Below are the code and all the weights of a small trained network. Each question names an input and a target symbol and asks about switching units off, where a switched-off unit gives its printed mean instead of its output.

import numpy as np


def w(rows, s, z=0):
    codes = np.array(rows[::2]) - 128.0
    scale = np.full(codes.shape[1], s)
    scale[-1] = z or s
    return codes * scale


def norm(h):
    return h / np.sqrt((h * h).mean(-1, keepdims=True) + 1e-5)


def f(y):
    return np.maximum(y, 0)


def softmax(a):
    e = np.exp(a - a.max(-1, keepdims=True))
    return e / e.sum(-1, keepdims=True)


def log_softmax(a):
    a = a - a.max(-1, keepdims=True)
    return a - np.log(np.exp(a).sum(-1, keepdims=True))


def net(x, mask):
    ids = ['ΓΔΛΦΩβεμ'.index(c) for c in x.split()]
    T = len(ids)
    res = E[ids] + P[:T]
    u = 0
    for l in range(2):
        r = norm(res)
        for j in range(3):
            rows = slice(2 * j, 2 * j + 2)
            q, k, v = (r @ M[l][rows].T for M in (Q, K, V))
            z = softmax(np.where(np.tri(T) > 0, q @ k.T / 2**0.5, -1e9)) @ v
            o = O[l][rows]
            res = res + np.where(mask[u + j], z, o[:, -1]) @ o[:, :-1]
        u += 3
        y = f(norm(res) @ A[l][:, :-1].T + A[l][:, -1])
        res = res + np.where(mask[u : u + 12], y, B[l][:, -1]) @ B[l][:, :-1]
        u += 12
    return log_softmax(norm(res)[-1] @ U[:, :-1].T + U[:, -1])


Q, K, V, O, A, B = {}, {}, {}, {}, {}, {}
E = w([
[142,123,74,141,100,113,101,98],'Γ',
[119,144,178,120,135,95,151,128],'Δ',
[84,166,130,131,94,87,130,137],'Λ',
[89,126,174,103,85,59,137,153],'Φ',
[202,100,118,185,88,147,89,60],'Ω',
[128,139,115,109,125,62,151,97],'β',
[149,109,151,123,95,152,161,141],'ε',
[100,69,137,161,148,176,6,96],'μ',
],0.02)
P = w([
[95,178,154,20,161,243,105,113],'0',
[98,132,168,167,72,126,135,78],'1',
[82,98,85,185,76,116,146,88],'2',
[123,84,15,171,146,123,138,111],'3',
[246,78,94,113,107,75,145,209],'4',
[183,188,94,165,104,58,96,252],'5',
[97,241,132,246,64,110,69,254],'6',
],0.0089)
Q[0] = w([
[238,165,123,131,164,65,88,225],'0.h0',
[97,254,148,204,52,130,98,121],'0.h0',
[121,111,121,235,32,14,104,88],'0.h1',
[141,140,143,110,79,171,126,156],'0.h1',
[133,156,120,182,40,55,169,159],'0.h2',
[163,165,98,122,162,115,100,195],'0.h2',
],0.008)
K[0] = w([
[64,106,124,185,5,69,100,92],'0.h0',
[128,36,10,129,177,68,139,200],'0.h0',
[132,95,41,37,154,213,95,255],'0.h1',
[81,95,83,163,198,154,93,123],'0.h1',
[155,77,143,209,118,158,119,244],'0.h2',
[95,88,92,228,154,45,207,108],'0.h2',
],0.0069)
V[0] = w([
[64,222,159,198,118,125,124,179],'0.h0',
[65,15,172,152,53,201,2,192],'0.h0',
[151,154,162,151,53,98,195,187],'0.h1',
[54,189,112,140,193,188,105,188],'0.h1',
[145,109,143,120,63,186,253,98],'0.h2',
[56,90,129,149,166,19,148,75],'0.h2',
],0.0076)
O[0] = w([
[89,178,113,123,32,165,22,117,120],'0.h0',
[55,128,85,174,126,194,79,254,1],'0.h0',
[124,103,146,155,48,171,167,107,88],'0.h1',
[110,38,57,116,169,101,79,78,100],'0.h1',
[109,180,42,174,62,161,221,120,188],'0.h2',
[142,110,237,113,143,77,113,100,196],'0.h2',
],0.0093,0.0045)
A[0] = w([
[177,168,126,151,63,210,189,102,174],'0.n0',
[51,89,94,126,98,133,125,197,132],'0.n1',
[105,175,127,195,79,80,177,107,183],'0.n2',
[105,133,185,77,156,158,128,144,23],'0.n3',
[140,114,83,123,185,88,134,124,87],'0.n4',
[148,93,137,116,132,115,183,216,118],'0.n5',
[145,166,127,146,75,78,175,42,31],'0.n6',
[166,98,42,186,89,51,106,138,151],'0.n7',
[106,88,122,88,123,47,158,139,4],'0.n8',
[147,107,151,170,167,161,112,78,9],'0.n9',
[150,118,132,216,155,146,2,169,137],'0.n10',
[101,146,127,175,66,35,128,149,207],'0.n11',
],0.0084,0.003)
B[0] = w([
[56,173,110,116,76,17,188,182,186],'0.n0',
[87,143,119,218,177,106,68,175,168],'0.n1',
[137,34,163,125,119,54,145,153,239],'0.n2',
[155,213,75,92,91,129,143,110,131],'0.n3',
[124,24,152,42,106,238,75,153,154],'0.n4',
[165,78,120,169,169,82,136,86,149],'0.n5',
[120,118,98,8,145,98,171,157,234],'0.n6',
[123,28,220,115,33,77,184,192,198],'0.n7',
[128,77,130,93,217,99,151,115,173],'0.n8',
[219,60,75,86,82,158,107,32,132],'0.n9',
[71,92,186,214,123,70,169,12,167],'0.n10',
[225,51,254,163,118,185,123,185,254],'0.n11',
],0.006,0.0093)
Q[1] = w([
[197,59,116,189,83,130,173,97],'1.h0',
[98,111,36,154,204,53,161,166],'1.h0',
[146,127,254,141,142,80,95,134],'1.h1',
[50,69,77,129,174,26,167,109],'1.h1',
[102,97,137,134,127,101,153,100],'1.h2',
[86,47,150,168,151,17,170,137],'1.h2',
],0.0088)
K[1] = w([
[155,104,100,165,137,215,74,72],'1.h0',
[115,209,113,48,191,152,161,108],'1.h0',
[173,94,68,165,134,222,216,138],'1.h1',
[116,169,84,89,149,253,107,148],'1.h1',
[131,146,130,168,82,119,78,149],'1.h2',
[112,154,183,105,180,193,97,80],'1.h2',
],0.011)
V[1] = w([
[145,138,73,129,41,149,135,55],'1.h0',
[133,125,135,85,224,156,84,89],'1.h0',
[81,129,226,93,134,107,126,99],'1.h1',
[91,202,174,172,131,134,156,124],'1.h1',
[59,120,155,131,75,148,98,183],'1.h2',
[145,92,146,234,93,100,116,3],'1.h2',
],0.013)
O[1] = w([
[92,183,120,123,234,40,161,82,54],'1.h0',
[81,103,149,69,146,133,142,252,85],'1.h0',
[86,130,157,72,94,148,50,111,225],'1.h1',
[72,72,51,113,20,121,125,90,2],'1.h1',
[224,152,45,132,143,105,84,153,102],'1.h2',
[30,109,129,111,169,27,116,201,160],'1.h2',
],0.012,0.0033)
A[1] = w([
[116,208,144,139,118,79,209,127,70],'1.n0',
[57,65,94,162,69,51,32,116,155],'1.n1',
[141,82,176,93,196,148,184,175,128],'1.n2',
[84,108,29,97,174,44,52,128,1],'1.n3',
[165,183,129,53,64,138,193,104,153],'1.n4',
[125,95,191,187,124,10,185,202,113],'1.n5',
[108,92,124,30,126,128,33,135,90],'1.n6',
[88,178,37,218,154,200,225,98,56],'1.n7',
[2,80,156,102,120,85,168,89,112],'1.n8',
[245,138,143,166,125,135,99,187,143],'1.n9',
[181,169,94,132,126,46,146,49,147],'1.n10',
[130,213,179,108,163,69,172,112,64],'1.n11',
],0.0086,0.0037)
B[1] = w([
[151,56,120,136,128,111,85,142,162],'1.n0',
[150,201,121,133,161,82,91,169,188],'1.n1',
[123,169,128,199,127,167,123,111,198],'1.n2',
[223,255,122,132,111,113,191,143,148],'1.n3',
[121,125,128,67,95,130,198,178,177],'1.n4',
[123,102,138,160,79,182,110,137,254],'1.n5',
[153,42,111,86,92,148,82,146,171],'1.n6',
[33,119,137,88,142,73,99,69,151],'1.n7',
[114,132,182,105,59,112,161,122,210],'1.n8',
[111,87,128,144,141,50,166,81,192],'1.n9',
[63,78,173,113,183,115,107,188,181],'1.n10',
[93,65,112,127,163,96,102,188,169],'1.n11',
],0.0098,0.011)
U = w([
[146,158,151,198,230,252,187,169,78],'Γ',
[5,143,177,77,87,155,121,105,51],'Δ',
[200,254,104,87,84,94,62,127,38],'Λ',
[141,73,98,180,71,220,18,140,135],'Φ',
[70,106,101,232,210,121,174,65,113],'Ω',
[143,59,190,40,156,105,164,91,245],'β',
[54,146,25,193,66,135,250,171,127],'ε',
[46,105,43,113,232,89,30,248,26],'μ',
],0.0074,0.0011)

Each question gives the input, a string of symbols that net reads in full, and the target symbol t.
The units are the heads (2 rows each of Q, K, V and O) and the neurons (one row each of A and B). Each row of codes is followed by its name. A weight is (code - 128) times the scale printed after its matrix; where a second scale follows, it is the last column's (O, A, B and U).
mask holds one flag per unit, layer by layer, with each layer's heads first. A switched-off unit (its flag False) gives its mean, the last column of its rows in O or B, instead of its output. The means were averaged over made-up inputs and are rounded, as every weight is.
A unit's drop is (log p(t) with every unit on - log p(t) with that unit switched off) / (log p(t) with every unit on - log p(t) with every unit switched off).
The circuit of an input: a set's keep is (log p(t) with only the set's units on - log p(t) with every unit switched off) / (log p(t) with every unit on - log p(t) with every unit switched off). Starting from the 12 units with the biggest drops (on a tie, the unit counted first), units are removed one at a time, each time the one whose removal leaves the highest keep (on an exact tie, the one counted first), for as long as the keep stays at least 0.8.
units of the circuit, in order: the units of the circuit, biggest drop first
most important unit: the unit with the biggest drop
k most important neurons: the k neurons with the biggest drops, biggest first
top k neurons in layer l: the k neurons of layer l with the biggest drops, biggest first
drop of u: that unit's drop, to one decimal
input Φ Λ β β Δ Φ, target Λ: units of the circuit, in order : 1.h2; 0.h0
input β Φ Φ ε Δ, target Δ: units of the circuit, in order : 1.h2; 0.h0
input Λ μ β, target μ: units of the circuit, in order : 1.h2
input Λ Φ Λ Φ, target μ: units of the circuit, in order : 0.h0; 0.h1; 1.h2
input μ Λ β Λ Ω Λ, target Φ: units of the circuit, in order : 0.h0; 1.h0; 0.h1
input Λ β β Γ, target Λ: units of the circuit, in order : 0.h0; 1.h2
input Λ Φ ε, target Λ: top 2 neurons in layer 1 : 1.n3; 1.n1
input Λ β β ε Γ β Δ, target μ: top 2 neurons in layer 0 : 0.n6; 0.n0
input Φ Λ β, target Φ: units of the circuit, in order : 0.h0; 1.h2
input Ω β Φ Φ Φ Φ Φ, target Φ: 2 most important neurons : 0.n0; 0.n11
input ε Φ Λ, target Ω: units of the circuit, in order : 1.h0; 0.h2
input Λ β Φ Δ μ Γ, target μ: units of the circuit, in order : 1.h2; 0.h1
input Ω β Λ Δ, target Ω: units of the circuit, in order : 0.h2; 1.h0
input Φ Φ β β Φ, target Λ: most important unit : 0.h0
input μ Λ Φ Γ, target Φ: units of the circuit, in order : 0.h0; 1.h0
input Φ Γ β Φ Φ Δ, target Λ: 2 most important neurons : 0.n7; 0.n2
input Φ β Λ, target Φ: units of the circuit, in order : 0.h0; 1.h2
input ε Δ Ω, target ε: 2 most important neurons : 0.n0; 0.n7
input Φ Δ ε Ω Ω, target Λ: 2 most important neurons : 0.n0; 1.n5
input Δ Λ β Φ Ω μ β, target μ: most important unit : 0.h2
input ε β Λ Λ μ, target μ: 2 most important neurons : 1.n1; 0.n11
input Λ μ Γ, target μ: drop of 1.h2 : 0.2
input β β ε ε Λ Λ ε, target ε: drop of 1.n4 : 0.0
input Φ β Ω, target Λ: drop of 0.h0 : 0.7
input Λ β Δ, target μ: drop of 0.h1 : 0.7
input μ μ Ω, target μ: top 2 neurons in layer 0 : 0.n10; 0.n11
input β ε Φ ε Γ, target ε: units of the circuit, in order : 0.h2
